Below are the code and all the weights of a small trained network. Each question names an input and a target symbol and asks about switching units off, where a switched-off unit gives its printed mean instead of its output.

import numpy as np


def w(rows, s, z=0):
    codes = np.array(rows[::2]) - 128.0
    scale = np.full(codes.shape[1], s)
    scale[-1] = z or s
    return codes * scale


def f(y):
    return y / 2 * (1 + np.tanh(0.7978845608 * (y + 0.044715 * y**3)))


def softmax(a):
    e = np.exp(a - a.max(-1, keepdims=True))
    return e / e.sum(-1, keepdims=True)


def log_softmax(a):
    a = a - a.max(-1, keepdims=True)
    return a - np.log(np.exp(a).sum(-1, keepdims=True))


def net(x, mask):
    ids = ['γεζηθλμξτφψ'.index(c) for c in x.split()]
    T = len(ids)
    res = E[ids] + P[:T]
    q, k, v = (res @ M[0].T for M in (Q, K, V))
    z = softmax(np.where(np.tri(T) > 0, q @ k.T / 2**0.5, -1e9)) @ v
    res = res + np.where(mask[0], z, O[0][:, -1]) @ O[0][:, :-1]
    y = f(res @ A[0][:, :-1].T + A[0][:, -1])
    res = res + np.where(mask[1:25], y, B[0][:, -1]) @ B[0][:, :-1]
    return log_softmax(res[-1] @ U[:, :-1].T + U[:, -1])


Q, K, V, O, A, B = {}, {}, {}, {}, {}, {}
E = w([
[178,25,45],'γ',
[51,105,186],'ε',
[108,74,116],'ζ',
[199,166,169],'η',
[199,139,213],'θ',
[208,6,168],'λ',
[118,11,111],'μ',
[100,98,82],'ξ',
[100,140,152],'τ',
[102,167,131],'φ',
[94,162,141],'ψ',
],0.017)
P = w([
[36,253,133],'0',
[59,214,126],'1',
[91,203,107],'2',
[128,178,93],'3',
[138,160,88],'4',
[157,152,75],'5',
[176,153,65],'6',
[171,133,62],'7',
],0.0037)
Q[0] = w([
[180,1,9],'h1',
[121,120,81],'h1',
],0.008)
K[0] = w([
[250,114,178],'h1',
[156,168,155],'h1',
],0.017)
V[0] = w([
[99,224,14],'h1',
[185,253,137],'h1',
],0.005)
O[0] = w([
[3,125,110,8],'h1',
[244,174,16,31],'h1',
],0.014,0.0011)
A[0] = w([
[178,150,90,66],'n1',
[110,131,151,121],'n2',
[102,155,92,150],'n3',
[99,92,49,113],'n4',
[107,248,151,133],'n5',
[90,181,92,79],'n6',
[181,204,145,80],'n7',
[96,138,152,94],'n8',
[129,129,74,174],'n9',
[112,142,160,137],'n10',
[85,78,57,88],'n11',
[68,147,145,35],'n12',
[101,78,88,96],'n13',
[107,140,116,112],'n14',
[78,185,187,68],'n15',
[73,168,135,254],'n16',
[106,139,105,139],'n17',
[65,158,111,184],'n18',
[198,105,175,183],'n19',
[71,162,144,66],'n20',
[94,113,110,111],'n21',
[88,197,92,109],'n22',
[144,138,110,107],'n23',
[188,129,136,115],'n24',
],0.015,0.0074)
B[0] = w([
[76,97,143,164],'n1',
[85,140,122,143],'n2',
[164,101,137,155],'n3',
[178,157,159,183],'n4',
[153,106,197,191],'n5',
[99,108,126,141],'n6',
[145,158,161,150],'n7',
[133,116,103,144],'n8',
[144,110,138,178],'n9',
[109,189,96,155],'n10',
[186,180,176,175],'n11',
[240,79,78,147],'n12',
[188,112,231,158],'n13',
[140,155,120,129],'n14',
[254,138,145,178],'n15',
[55,196,141,255],'n16',
[203,157,141,142],'n17',
[117,191,139,210],'n18',
[72,139,70,243],'n19',
[179,112,95,157],'n20',
[137,121,159,143],'n21',
[127,58,137,158],'n22',
[94,105,134,130],'n23',
[61,161,134,184],'n24',
],0.0079,0.008)
U = w([
[173,89,190,32],'γ',
[125,118,112,58],'ε',
[49,136,118,186],'ζ',
[200,119,85,143],'η',
[148,119,16,223],'θ',
[9,84,39,254],'λ',
[67,59,173,55],'μ',
[124,204,151,180],'ξ',
[108,103,121,49],'τ',
[120,112,112,49],'φ',
[122,120,111,47],'ψ',
],0.011,0.0059)

Each question gives the input, a string of symbols that net reads in full, and the target symbol t.
The units are the heads (2 rows each of Q, K, V and O) and the neurons (one row each of A and B). Each row of codes is followed by its name. A weight is (code - 128) times the scale printed after its matrix; where a second scale follows, it is the last column's (O, A, B and U).
mask holds one flag per unit, heads first, then neurons. A switched-off unit (its flag False) gives its mean, the last column of its rows in O or B, instead of its output. The means were averaged over made-up inputs and are rounded, as every weight is.
A unit's drop is (log p(t) with every unit on - log p(t) with that unit switched off) / (log p(t) with every unit on - log p(t) with every unit switched off).
The circuit of an input: a set's keep is (log p(t) with only the set's units on - log p(t) with every unit switched off) / (log p(t) with every unit on - log p(t) with every unit switched off). Starting from the 12 units with the biggest drops (on a tie, the unit counted first), units are removed one at a time, each time the one whose removal leaves the highest keep (on an exact tie, the one counted first), for as long as the keep stays at least 0.8.
circuit, biggest first: the units of the circuit, biggest drop first
unit that matters most: the unit with the biggest drop
top k neurons: the k neurons with the biggest drops, biggest first
drop when u is switched off: that unit's drop, to one decimal
input λ τ ε μ γ, target λ: top 2 neurons : [n19 n24]
input θ θ τ ξ λ θ λ, target λ: unit that matters most : n19
input ξ η φ γ, target η: circuit, biggest first : [n4 h1]
input ξ ξ θ φ γ μ, target θ: top 2 neurons : [n19 n16]
input τ ε ζ ε ξ τ μ, target μ: top 2 neurons : [n15 n13]
input τ φ ζ τ μ, target μ: circuit, biggest first : [h1 n13]
input λ τ γ, target λ: top 4 neurons : [n19 n24 n15 n11]
input θ ξ ξ η ε ε ξ, target η: top 2 neurons : [n16 n4]
input τ ξ θ ξ γ ε ζ, target θ: top 2 neurons : [n16 n5]
input ε φ ψ ξ γ, target γ: top 2 neurons : [n13 n11]
input ξ τ ξ λ ε ζ, target λ: drop when n19 is switched off : 0.7
input η ξ ξ φ η ψ ζ, target η: drop when n4 is switched off : 0.2
input τ ξ ξ ξ, target ξ: drop when n11 is switched off : 0.3
input θ η γ ξ, target η: top neuron : [n16]
